Below is a small trained network, with its code and all its weights. Each question gives an input and a target symbol and asks what happens when units are switched off, that is, made to give their printed mean instead of their output.

import numpy as np


def w(rows, s, z=0):
    codes = np.array(rows[::2]) - 128.0
    scale = np.full(codes.shape[1], s)
    scale[-1] = z or s
    return codes * scale


def f(y):
    return y / 2 * (1 + np.tanh(0.7978845608 * (y + 0.044715 * y**3)))


def softmax(a):
    e = np.exp(a - a.max(-1, keepdims=True))
    return e / e.sum(-1, keepdims=True)


def log_softmax(a):
    a = a - a.max(-1, keepdims=True)
    return a - np.log(np.exp(a).sum(-1, keepdims=True))


def net(x, mask):
    ids = ['γδεζηλμξπσφω'.index(c) for c in x.split()]
    T = len(ids)
    res = E[ids] + P[:T]
    u = 0
    for l in range(2):
        q, k, v = (res @ M[l].T for M in (Q, K, V))
        z = softmax(np.where(np.tri(T) > 0, q @ k.T / 3**0.5, -1e9)) @ v
        res = res + np.where(mask[u], z, O[l][:, -1]) @ O[l][:, :-1]
        u += 1
        y = f(res @ A[l][:, :-1].T + A[l][:, -1])
        res = res + np.where(mask[u : u + 12], y, B[l][:, -1]) @ B[l][:, :-1]
        u += 12
    return log_softmax(res[-1] @ U[:, :-1].T + U[:, -1])


Q, K, V, O, A, B = {}, {}, {}, {}, {}, {}
E = w([
[120,141,90],'γ',
[129,164,116],'δ',
[90,122,196],'ε',
[125,164,116],'ζ',
[184,176,131],'η',
[122,62,206],'λ',
[95,119,77],'μ',
[123,157,109],'ξ',
[81,192,110],'π',
[158,53,5],'σ',
[255,69,178],'φ',
[232,134,59],'ω',
],0.019)
P = w([
[83,75,188],'0',
[90,89,184],'1',
[97,104,176],'2',
[103,119,161],'3',
[105,132,148],'4',
[118,141,134],'5',
[121,155,122],'6',
[131,170,112],'7',
[139,180,100],'8',
[149,198,93],'9',
[154,209,81],'10',
[163,229,75],'11',
[171,239,67],'12',
[171,254,57],'13',
],0.0057)
Q[0] = w([
[136,212,2],'L0H1',
[146,134,86],'L0H1',
[192,181,24],'L0H1',
],0.0058)
K[0] = w([
[234,210,3],'L0H1',
[153,152,149],'L0H1',
[245,108,35],'L0H1',
],0.0064)
V[0] = w([
[7,253,76],'L0H1',
[127,33,82],'L0H1',
[155,130,150],'L0H1',
],0.0032)
O[0] = w([
[4,109,146,250],'L0H1',
[124,114,66,95],'L0H1',
[27,168,30,116],'L0H1',
],0.0038,0.0012)
A[0] = w([
[142,212,122,254],'L0N1',
[97,64,188,204],'L0N2',
[187,131,80,159],'L0N3',
[110,115,140,125],'L0N4',
[139,1,119,124],'L0N5',
[53,115,71,219],'L0N6',
[110,115,133,130],'L0N7',
[49,214,167,57],'L0N8',
[131,192,83,207],'L0N9',
[128,132,126,135],'L0N10',
[57,73,58,186],'L0N11',
[217,43,84,126],'L0N12',
],0.0097,0.0061)
B[0] = w([
[126,157,51,254],'L0N1',
[116,132,194,139],'L0N2',
[105,115,96,161],'L0N3',
[131,131,142,124],'L0N4',
[162,79,118,136],'L0N5',
[173,182,117,218],'L0N6',
[131,137,153,127],'L0N7',
[11,97,143,177],'L0N8',
[125,146,94,232],'L0N9',
[128,131,126,132],'L0N10',
[192,161,117,178],'L0N11',
[90,71,122,155],'L0N12',
],0.011,0.0096)
Q[1] = w([
[120,222,123],'L1H1',
[71,63,254],'L1H1',
[129,52,101],'L1H1',
],0.015)
K[1] = w([
[73,169,64],'L1H1',
[89,92,248],'L1H1',
[223,68,173],'L1H1',
],0.012)
V[1] = w([
[143,33,110],'L1H1',
[182,171,138],'L1H1',
[248,175,131],'L1H1',
],0.011)
O[1] = w([
[110,37,1,11],'L1H1',
[159,82,236,129],'L1H1',
[233,8,250,97],'L1H1',
],0.0066,0.011)
A[1] = w([
[101,122,228,140],'L1N1',
[176,184,143,112],'L1N2',
[147,154,136,131],'L1N3',
[198,105,222,61],'L1N4',
[131,1,117,253],'L1N5',
[135,169,91,98],'L1N6',
[165,82,202,207],'L1N7',
[146,128,232,245],'L1N8',
[54,162,124,20],'L1N9',
[57,89,212,105],'L1N10',
[102,125,61,94],'L1N11',
[105,147,93,29],'L1N12',
],0.0097,0.0065)
B[1] = w([
[43,40,56,135],'L1N1',
[96,127,138,238],'L1N2',
[107,131,102,174],'L1N3',
[153,15,89,154],'L1N4',
[146,240,187,210],'L1N5',
[88,91,178,245],'L1N6',
[207,47,184,160],'L1N7',
[32,103,119,163],'L1N8',
[242,107,123,231],'L1N9',
[1,108,127,129],'L1N10',
[84,81,125,195],'L1N11',
[134,106,156,172],'L1N12',
],0.0086,0.011)
U = w([
[137,104,141,94],'γ',
[124,99,134,55],'δ',
[47,105,118,2],'ε',
[122,106,136,47],'ζ',
[150,89,144,132],'η',
[85,82,190,84],'λ',
[184,74,149,200],'μ',
[145,86,143,162],'ξ',
[124,198,171,195],'π',
[251,135,69,22],'σ',
[254,130,190,98],'φ',
[113,85,11,139],'ω',
],0.0084,0.0064)

Each question gives the input, a string of symbols that net reads in full, and the target symbol t.
The units are the heads (3 rows each of Q, K, V and O) and the neurons (one row each of A and B). Each row of codes is followed by its name. A weight is (code - 128) times the scale printed after its matrix; where a second scale follows, it is the last column's (O, A, B and U).
mask holds one flag per unit, layer by layer, with each layer's heads first. A switched-off unit (its flag False) gives its mean, the last column of its rows in O or B, instead of its output. The means were averaged over made-up inputs and are rounded, as every weight is.
A unit's drop is (log p(t) with every unit on - log p(t) with that unit switched off) / (log p(t) with every unit on - log p(t) with every unit switched off).
The circuit of an input: a set's keep is (log p(t) with only the set's units on - log p(t) with every unit switched off) / (log p(t) with every unit on - log p(t) with every unit switched off). Starting from the 12 units with the biggest drops (on a tie, the unit counted first), units are removed one at a time, each time the one whose removal leaves the highest keep (on an exact tie, the one counted first), for as long as the keep stays at least 0.8.
units of the circuit, in order: the units of the circuit, biggest drop first
top k neurons: the k neurons with the biggest drops, biggest first
top k neurons in layer l: the k neurons of layer l with the biggest drops, biggest first
input π σ ε π ζ φ μ η η, target μ: units of the circuit, in order => (L1H1, L0N1, L1N4, L1N8)
input λ ω π λ π π π π η λ μ ω μ, target ω: top neuron in layer 1 => (L1N5)
input η ω η, target ω: units of the circuit, in order => (L0N12, L1H1, L0N3, L0N6)
input η η ω π μ φ π σ η φ λ, target λ: units of the circuit, in order => (L0N2, L0N1, L1N8)
input γ π μ π π φ π σ ω π γ σ μ, target σ: top 3 neurons in layer 0 => (L0N8, L0N3, L0N11)
input π π π μ π π μ δ π π ω σ γ, target ω: units of the circuit, in order => (L0N12, L1H1)
input η ω ξ, target ω: units of the circuit, in order => (L0N12, L1H1, L0N3, L0N6)
input η η μ δ η γ π σ ξ μ, target φ: units of the circuit, in order => (L1H1, L0N8, L0N11)
input φ μ μ μ ε, target ε: units of the circuit, in order => (L0N2, L1N1, L1N10, L1N8)
input μ η δ η μ λ π ξ ω η μ ζ, target ω: top 4 neurons in layer 0 => (L0N1, L0N3, L0N12, L0N9)
input π π η μ π φ μ ω η μ ξ, target ω: top 4 neurons => (L0N1, L0N3, L0N12, L0N9)
input σ π μ ε π ω λ, target λ: units of the circuit, in order => (L0N2, L0N1, L1N10)
input μ μ μ γ, target μ: top 2 neurons => (L0N8, L1N7)
input η ω μ, target ω: top 2 neurons in layer 0 => (L0N12, L0N3)
input μ ω λ δ, target ω: top 3 neurons => (L0N12, L0N3, L0N6)
input φ π λ η σ μ, target σ: top 4 neurons => (L0N12, L0N8, L0N3, L1N5)
input π μ η ξ η η π λ μ, target π: top 2 neurons => (L0N1, L0N9)
input ξ ε π π π μ η π π ω, target ω: top 3 neurons => (L0N12, L0N3, L0N6)
input φ ξ η ξ δ π ξ ω π γ, target ω: top 3 neurons in layer 1 => (L1N5, L1N9, L1N7)
input φ φ μ, target φ: top 2 neurons => (L1N7, L0N8)
input π π π π π μ π δ π π π μ, target π: top 2 neurons => (L0N1, L0N8)
input π μ η μ, target μ: top 4 neurons => (L0N8, L0N11, L1N7, L1N4)
